Below is a small trained network, with its code and all its weights. Each question gives an input and a target symbol and asks what happens when units are switched off, that is, made to give their printed mean instead of their output.

import numpy as np


def w(rows, s, z=0):
    codes = np.array(rows[::2]) - 128.0
    scale = np.full(codes.shape[1], s)
    scale[-1] = z or s
    return codes * scale


def f(y):
    return y / 2 * (1 + np.tanh(0.7978845608 * (y + 0.044715 * y**3)))


def softmax(a):
    e = np.exp(a - a.max(-1, keepdims=True))
    return e / e.sum(-1, keepdims=True)


def log_softmax(a):
    a = a - a.max(-1, keepdims=True)
    return a - np.log(np.exp(a).sum(-1, keepdims=True))


def net(x, mask):
    ids = ['ΘΛΞΠΨΩβδεζημσφ'.index(c) for c in x.split()]
    T = len(ids)
    res = E[ids] + P[:T]
    u = 0
    for l in range(2):
        r = res
        for j in range(3):
            rows = slice(4 * j, 4 * j + 4)
            q, k, v = (r @ M[l][rows].T for M in (Q, K, V))
            z = softmax(np.where(np.tri(T) > 0, q @ k.T / 4**0.5, -1e9)) @ v
            o = O[l][rows]
            res = res + np.where(mask[u + j], z, o[:, -1]) @ o[:, :-1]
        u += 3
        y = f(res @ A[l][:, :-1].T + A[l][:, -1])
        res = res + np.where(mask[u : u + 8], y, B[l][:, -1]) @ B[l][:, :-1]
        u += 8
    return log_softmax(res[-1] @ U[:, :-1].T + U[:, -1])


Q, K, V, O, A, B = {}, {}, {}, {}, {}, {}
E = w([
[55,173,83,121,4],'Θ',
[44,191,195,219,55],'Λ',
[107,230,126,114,44],'Ξ',
[137,52,100,159,73],'Π',
[159,128,131,182,127],'Ψ',
[119,111,65,101,32],'Ω',
[147,237,160,160,113],'β',
[78,255,220,237,96],'δ',
[196,125,89,116,110],'ε',
[87,87,125,179,51],'ζ',
[142,183,84,143,103],'η',
[229,206,118,102,142],'μ',
[199,190,148,169,153],'σ',
[112,158,175,205,97],'φ',
],0.0096)
P = w([
[170,111,135,144,122],'0',
[110,250,144,59,80],'1',
[186,110,132,148,101],'2',
[93,152,208,42,106],'3',
[86,129,140,88,219],'4',
[194,114,127,147,94],'5',
[122,157,192,33,126],'6',
[76,124,133,94,219],'7',
[209,120,126,148,77],'8',
[115,171,193,30,120],'9',
[68,109,122,97,223],'10',
[212,126,122,145,79],'11',
],0.016)
Q[0] = w([
[203,202,115,158,77],'0.h0',
[43,55,176,89,199],'0.h0',
[168,203,231,171,43],'0.h0',
[102,127,255,182,113],'0.h0',
[126,161,199,63,151],'0.h1',
[92,100,145,39,157],'0.h1',
[129,104,65,135,100],'0.h1',
[245,82,38,189,157],'0.h1',
[81,83,126,71,100],'0.h2',
[89,98,199,167,110],'0.h2',
[228,207,114,77,69],'0.h2',
[76,66,103,140,144],'0.h2',
],0.0086)
K[0] = w([
[192,126,115,254,70],'0.h0',
[86,146,241,56,222],'0.h0',
[225,171,60,217,7],'0.h0',
[152,155,234,95,89],'0.h0',
[179,92,116,120,36],'0.h1',
[147,184,170,176,77],'0.h1',
[137,153,193,102,179],'0.h1',
[53,187,136,141,141],'0.h1',
[50,94,88,89,72],'0.h2',
[77,81,218,154,133],'0.h2',
[155,129,53,205,44],'0.h2',
[99,100,112,84,161],'0.h2',
],0.0081)
V[0] = w([
[129,133,95,151,159],'0.h0',
[104,192,127,99,85],'0.h0',
[164,105,207,140,165],'0.h0',
[186,116,67,254,20],'0.h0',
[46,118,150,41,199],'0.h1',
[117,147,101,187,110],'0.h1',
[119,151,51,143,120],'0.h1',
[126,125,146,151,126],'0.h1',
[59,208,54,146,123],'0.h2',
[56,128,78,55,78],'0.h2',
[77,131,207,159,171],'0.h2',
[84,126,57,107,103],'0.h2',
],0.0053)
O[0] = w([
[82,141,111,170,149,103],'0.h0',
[172,113,98,54,157,177],'0.h0',
[186,144,102,171,121,122],'0.h0',
[157,32,195,123,80,253],'0.h0',
[154,253,30,207,125,35],'0.h1',
[80,110,150,142,157,146],'0.h1',
[82,208,44,98,192,132],'0.h1',
[92,99,177,151,126,131],'0.h1',
[76,24,101,167,157,140],'0.h2',
[243,249,133,197,166,126],'0.h2',
[172,231,21,87,158,87],'0.h2',
[77,206,97,149,154,113],'0.h2',
],0.0042,0.0038)
A[0] = w([
[40,213,102,142,201,2],'0.n0',
[172,200,152,196,30,128],'0.n1',
[163,113,166,243,147,142],'0.n2',
[149,3,86,181,7,96],'0.n3',
[141,108,221,126,178,203],'0.n4',
[24,164,183,109,123,77],'0.n5',
[85,89,107,198,83,89],'0.n6',
[93,173,137,50,145,124],'0.n7',
],0.0079,0.0093)
B[0] = w([
[135,145,153,89,141,139],'0.n0',
[110,175,188,120,173,219],'0.n1',
[155,34,184,147,118,162],'0.n2',
[130,192,78,176,129,224],'0.n3',
[83,79,64,100,79,254],'0.n4',
[209,71,63,108,146,164],'0.n5',
[2,125,109,154,52,122],'0.n6',
[128,57,115,218,153,191],'0.n7',
],0.0099,0.0067)
Q[1] = w([
[128,108,115,137,104],'1.h0',
[96,82,110,112,45],'1.h0',
[111,54,154,59,68],'1.h0',
[153,162,51,113,159],'1.h0',
[62,223,160,117,165],'1.h1',
[146,90,164,73,82],'1.h1',
[177,120,168,141,170],'1.h1',
[205,97,74,82,10],'1.h1',
[120,85,149,117,146],'1.h2',
[128,130,101,164,133],'1.h2',
[124,122,126,189,149],'1.h2',
[180,88,103,159,94],'1.h2',
],0.014)
K[1] = w([
[147,127,129,106,98],'1.h0',
[145,173,161,147,65],'1.h0',
[249,164,158,214,72],'1.h0',
[90,87,51,98,161],'1.h0',
[33,170,112,56,199],'1.h1',
[168,164,211,99,50],'1.h1',
[151,86,127,97,169],'1.h1',
[242,220,172,193,45],'1.h1',
[127,92,154,104,147],'1.h2',
[118,114,115,169,159],'1.h2',
[96,105,131,162,149],'1.h2',
[171,63,127,143,114],'1.h2',
],0.013)
V[1] = w([
[112,55,117,255,146],'1.h0',
[22,153,199,127,166],'1.h0',
[209,78,187,104,189],'1.h0',
[161,136,26,115,67],'1.h0',
[152,140,168,46,130],'1.h1',
[145,152,79,219,109],'1.h1',
[251,118,35,138,138],'1.h1',
[162,27,202,190,186],'1.h1',
[117,134,111,46,209],'1.h2',
[120,190,81,111,78],'1.h2',
[83,179,170,124,136],'1.h2',
[221,199,156,128,166],'1.h2',
],0.0095)
O[1] = w([
[146,124,97,232,31,206],'1.h0',
[32,100,206,150,125,106],'1.h0',
[229,104,136,78,60,85],'1.h0',
[168,248,39,107,95,154],'1.h0',
[152,85,169,12,168,59],'1.h1',
[170,209,136,181,74,240],'1.h1',
[249,228,23,108,119,160],'1.h1',
[189,64,132,173,101,147],'1.h1',
[96,144,156,254,145,2],'1.h2',
[162,157,93,126,106,140],'1.h2',
[191,99,109,130,122,87],'1.h2',
[135,124,110,118,51,2],'1.h2',
],0.0088,0.0042)
A[1] = w([
[140,33,76,128,110,248],'1.n0',
[244,22,191,96,185,136],'1.n1',
[150,57,57,154,90,5],'1.n2',
[123,116,172,52,25,1],'1.n3',
[230,115,111,195,174,109],'1.n4',
[108,214,216,71,2,87],'1.n5',
[181,76,41,164,187,78],'1.n6',
[52,104,194,211,172,62],'1.n7',
],0.0083,0.0098)
B[1] = w([
[134,176,215,116,137,255],'1.n0',
[141,190,93,222,184,191],'1.n1',
[234,2,96,220,193,142],'1.n2',
[137,95,80,250,226,138],'1.n3',
[83,28,102,98,161,188],'1.n4',
[115,64,119,128,190,215],'1.n5',
[54,95,91,28,138,153],'1.n6',
[132,120,35,68,86,175],'1.n7',
],0.011,0.0096)
U = w([
[43,143,83,124,169,211],'Θ',
[88,84,148,108,45,137],'Λ',
[97,74,189,38,210,172],'Ξ',
[81,87,22,165,132,4],'Π',
[152,50,147,111,96,128],'Ψ',
[138,219,79,130,103,83],'Ω',
[159,198,214,157,132,115],'β',
[60,71,128,201,140,74],'δ',
[142,100,83,50,120,77],'ε',
[121,170,131,197,53,122],'ζ',
[202,182,205,71,32,242],'η',
[194,181,126,83,174,59],'μ',
[146,107,110,167,178,42],'σ',
[167,122,247,145,45,125],'φ',
],0.011,0.012)

Each question gives the input, a string of symbols that net reads in full, and the target symbol t.
The units are the heads (4 rows each of Q, K, V and O) and the neurons (one row each of A and B). Each row of codes is followed by its name. A weight is (code - 128) times the scale printed after its matrix; where a second scale follows, it is the last column's (O, A, B and U).
mask holds one flag per unit, layer by layer, with each layer's heads first. A switched-off unit (its flag False) gives its mean, the last column of its rows in O or B, instead of its output. The means were averaged over made-up inputs and are rounded, as every weight is.
A unit's drop is (log p(t) with every unit on - log p(t) with that unit switched off) / (log p(t) with every unit on - log p(t) with every unit switched off).
The circuit of an input: a set's keep is (log p(t) with only the set's units on - log p(t) with every unit switched off) / (log p(t) with every unit on - log p(t) with every unit switched off). Starting from the 12 units with the biggest drops (on a tie, the unit counted first), units are removed one at a time, each time the one whose removal leaves the highest keep (on an exact tie, the one counted first), for as long as the keep stays at least 0.8.
circuit, biggest first: the units of the circuit, biggest drop first
most important unit: the unit with the biggest drop
k most important neurons: the k neurons with the biggest drops, biggest first
top k neurons in layer l: the k neurons of layer l with the biggest drops, biggest first
which heads matter: for each layer, one digit per head in row order, 1 if its drop is at least 0.15 and else 0, layers parted by /
input Ψ Θ β σ, target β: top 2 neurons in layer 1	(1.n1, 1.n0)
input Ω μ Π, target Π: which heads matter	110 / 110
input φ Θ Ψ Π Ψ η σ, target η: 3 most important neurons	(0.n7, 0.n1, 0.n5)
input Λ ζ σ μ, target σ: most important unit	1.h0
input Λ Θ Π μ Ω φ, target φ: 4 most important neurons	(0.n1, 0.n2, 0.n3, 0.n5)
input η Π Λ Ψ, target Λ: 2 most important neurons	(1.n7, 0.n6)
input ε φ η Ψ μ Ψ Λ Π β ε, target β: 2 most important neurons	(0.n1, 1.n1)
input η μ δ Θ, target δ: 3 most important neurons	(0.n2, 1.n1, 0.n1)
input σ μ Π, target Π: circuit, biggest first	(0.n3, 1.h1, 1.n4)
input Ω η Ψ η σ σ, target σ: circuit, biggest first	(0.n2, 1.h1, 1.n2)
input φ δ Λ σ μ Θ, target Θ: circuit, biggest first	(1.h1, 0.n3, 0.n7, 0.n1)
input β β Θ, target Θ: which heads matter	000 / 110
input φ φ ζ μ Θ, target Ξ: top 3 neurons in layer 0	(0.n3, 0.n4, 0.n5)
input η φ Θ Θ Ψ η Ξ ζ Ω, target Ω: circuit, biggest first	(1.h1)
input Θ μ Ω Ω μ β, target β: 4 most important neurons	(0.n1, 1.n1, 0.n2, 0.n5)
input ζ Θ η Θ Θ η Ω β Θ Ω, target Θ: 3 most important neurons	(0.n3, 0.n1, 0.n7)
input ε ζ δ Θ Ψ η μ η μ δ Ω β, target β: top 4 neurons in layer 0	(0.n1, 0.n5, 0.n2, 0.n3)
input Ω β η σ η η σ Ω σ β, target σ: top 2 neurons in layer 0	(0.n2, 0.n1)
input ζ Θ β δ ε μ, target μ: top 2 neurons in layer 1	(1.n1, 1.n4)
input δ δ Π σ Θ δ β, target δ: most important unit	0.n1
input ζ β Ξ, target Ξ: which heads matter	000 / 010
input δ Θ ε Θ ζ Ω Π, target Ω: which heads matter	000 / 110
input Θ Λ ζ δ σ β Ψ μ δ Π, target δ: 4 most important neurons	(0.n1, 0.n2, 1.n1, 1.n3)
input Λ η ζ, target ζ: 3 most important neurons	(0.n3, 0.n6, 0.n5)
input Ξ Ω Θ Ψ Ω η, target η: top 2 neurons in layer 0	(0.n5, 0.n4)
input σ σ ε ε μ η ζ η Λ Λ, target Λ: 2 most important neurons	(0.n1, 1.n7)
